Below are the code and all the weights of a small trained network. Each question names an input and a class and asks about switching units off, where a switched-off unit gives its printed mean instead of its output.

import numpy as np


def w(rows, s, z=0):
    codes = np.array(rows[::2]) - 128.0
    scale = np.full(codes.shape[1], s)
    scale[-1] = z or s
    return codes * scale


def f(y):
    return np.maximum(y, 0)


def log_softmax(a):
    a = a - a.max(-1, keepdims=True)
    return a - np.log(np.exp(a).sum(-1, keepdims=True))


def net(x, mask):
    res = np.array(x, float).reshape(1, 3) / 4 @ E
    y = f(res @ A[0][:, :-1].T + A[0][:, -1])
    res = res + np.where(mask, y, B[0][:, -1]) @ B[0][:, :-1]
    return log_softmax(res[-1] @ U[:, :-1].T + U[:, -1])


A, B = {}, {}
E = w([
[58,82,185,83],'x0',
[166,103,112,12],'x1',
[125,18,70,171],'x2',
],0.011)
A[0] = w([
[80,143,178,160,189],'neuron 1',
[125,49,120,84,135],'neuron 2',
[89,135,188,158,224],'neuron 3',
[203,113,59,163,149],'neuron 4',
[82,141,158,142,212],'neuron 5',
[121,105,80,203,152],'neuron 6',
[156,116,64,146,136],'neuron 7',
[222,216,120,141,199],'neuron 8',
[152,119,86,143,127],'neuron 9',
[62,113,128,77,173],'neuron 10',
[172,111,67,129,82],'neuron 11',
[153,122,107,67,173],'neuron 12',
[82,145,122,167,211],'neuron 13',
[151,115,91,185,167],'neuron 14',
[180,115,51,159,166],'neuron 15',
[121,93,169,75,138],'neuron 16',
[83,178,185,73,102],'neuron 17',
[202,99,102,19,160],'neuron 18',
[163,120,45,152,134],'neuron 19',
[81,165,215,92,141],'neuron 20',
[152,156,144,82,169],'neuron 21',
[50,76,116,109,96],'neuron 22',
[61,11,126,134,65],'neuron 23',
[151,122,91,179,192],'neuron 24',
[164,186,120,118,165],'neuron 25',
[74,130,124,162,241],'neuron 26',
[68,154,137,210,253],'neuron 27',
[89,148,218,97,133],'neuron 28',
[145,249,103,112,208],'neuron 29',
[198,101,111,37,161],'neuron 30',
[145,121,134,163,142],'neuron 31',
[79,154,179,151,213],'neuron 32',
[132,158,124,194,105],'neuron 33',
[88,112,122,171,194],'neuron 34',
[80,2,149,135,57],'neuron 35',
[86,161,186,101,159],'neuron 36',
[197,222,112,133,202],'neuron 37',
],0.013,0.0049)
B[0] = w([
[72,138,125,152,179],'neuron 1',
[165,121,105,107,196],'neuron 2',
[78,143,123,143,185],'neuron 3',
[194,85,199,178,202],'neuron 4',
[65,174,132,128,174],'neuron 5',
[139,131,124,185,191],'neuron 6',
[179,78,180,178,174],'neuron 7',
[163,208,2,103,237],'neuron 8',
[151,88,184,168,160],'neuron 9',
[109,115,104,55,189],'neuron 10',
[195,98,169,133,167],'neuron 11',
[147,75,125,65,197],'neuron 12',
[80,168,113,211,176],'neuron 13',
[152,142,142,183,183],'neuron 14',
[173,109,175,212,199],'neuron 15',
[125,117,118,42,186],'neuron 16',
[92,82,163,90,202],'neuron 17',
[200,24,131,42,249],'neuron 18',
[154,89,195,177,186],'neuron 19',
[66,95,174,99,206],'neuron 20',
[122,98,112,50,189],'neuron 21',
[146,161,74,77,175],'neuron 22',
[179,195,47,141,204],'neuron 23',
[134,161,153,174,185],'neuron 24',
[134,123,75,81,191],'neuron 25',
[79,159,113,188,180],'neuron 26',
[73,179,148,243,214],'neuron 27',
[68,99,177,75,196],'neuron 28',
[106,166,80,82,242],'neuron 29',
[191,21,120,76,233],'neuron 30',
[131,140,127,158,152],'neuron 31',
[59,141,134,160,186],'neuron 32',
[118,125,152,165,175],'neuron 33',
[122,167,111,190,173],'neuron 34',
[170,190,47,123,203],'neuron 35',
[51,122,178,100,191],'neuron 36',
[140,182,52,95,233],'neuron 37',
],0.0086,0.013)
U = w([
[119,229,42,155,205],'0',
[179,122,23,86,203],'1',
[148,145,231,192,92],'2',
[194,48,209,133,111],'3',
[56,148,248,139,100],'4',
[113,62,234,74,5],'5',
],0.011,0.0024)

Each question gives the input, the list of numbers given to net, and the class t.
The units are the neurons (one row each of A and B). Each row of codes is followed by its name. A weight is (code - 128) times the scale printed after its matrix; where a second scale follows, it is the last column's (A, B and U).
mask holds one flag per neuron, in row order. A switched-off neuron (its flag False) gives its mean, the last column of its row in B, instead of its output. The means were averaged over made-up inputs and are rounded, as every weight is.
A unit's drop is (log p(t) with every unit on - log p(t) with that unit switched off) / (log p(t) with every unit on - log p(t) with every unit switched off).
The circuit of an input: a set's keep is (log p(t) with only the set's units on - log p(t) with every unit switched off) / (log p(t) with every unit on - log p(t) with every unit switched off). Starting from the 12 units with the biggest drops (on a tie, the unit counted first), units are removed one at a time, each time the one whose removal leaves the highest keep (on an exact tie, the one counted first), for as long as the keep stays at least 0.8.
circuit, biggest first: the units of the circuit, biggest drop first
unit that matters most: the unit with the biggest drop
top k neurons: the k neurons with the biggest drops, biggest first
drop of u: that unit's drop, to one decimal
input [5,3,0], class 5: circuit, biggest first : [neuron 8]
input [0,2,3], class 3: circuit, biggest first : [neuron 8; neuron 29]
input [7,8,0], class 5: top 2 neurons : [neuron 8; neuron 37]
input [7,-8,0], class 4: top 4 neurons : [neuron 8; neuron 37; neuron 28; neuron 20]
input [0,-8,1], class 2: top 4 neurons : [neuron 8; neuron 37; neuron 29; neuron 35]
input [-3,0,-5], class 0: top 2 neurons : [neuron 18; neuron 30]
input [8,7,0], class 5: top 4 neurons : [neuron 8; neuron 37; neuron 28; neuron 20]
input [3,3,0], class 5: top 2 neurons : [neuron 8; neuron 37]
input [0,1,6], class 3: top 3 neurons : [neuron 8; neuron 37; neuron 29]
input [2,8,0], class 5: top 2 neurons : [neuron 8; neuron 37]
input [8,-7,-1], class 4: drop of neuron 8 : 0.1
input [1,-3,-3], class 4: drop of neuron 23 : 0.2
input [1,-1,0], class 4: drop of neuron 37 : 0.2
input [5,1,-4], class 5: unit that matters most : neuron 27
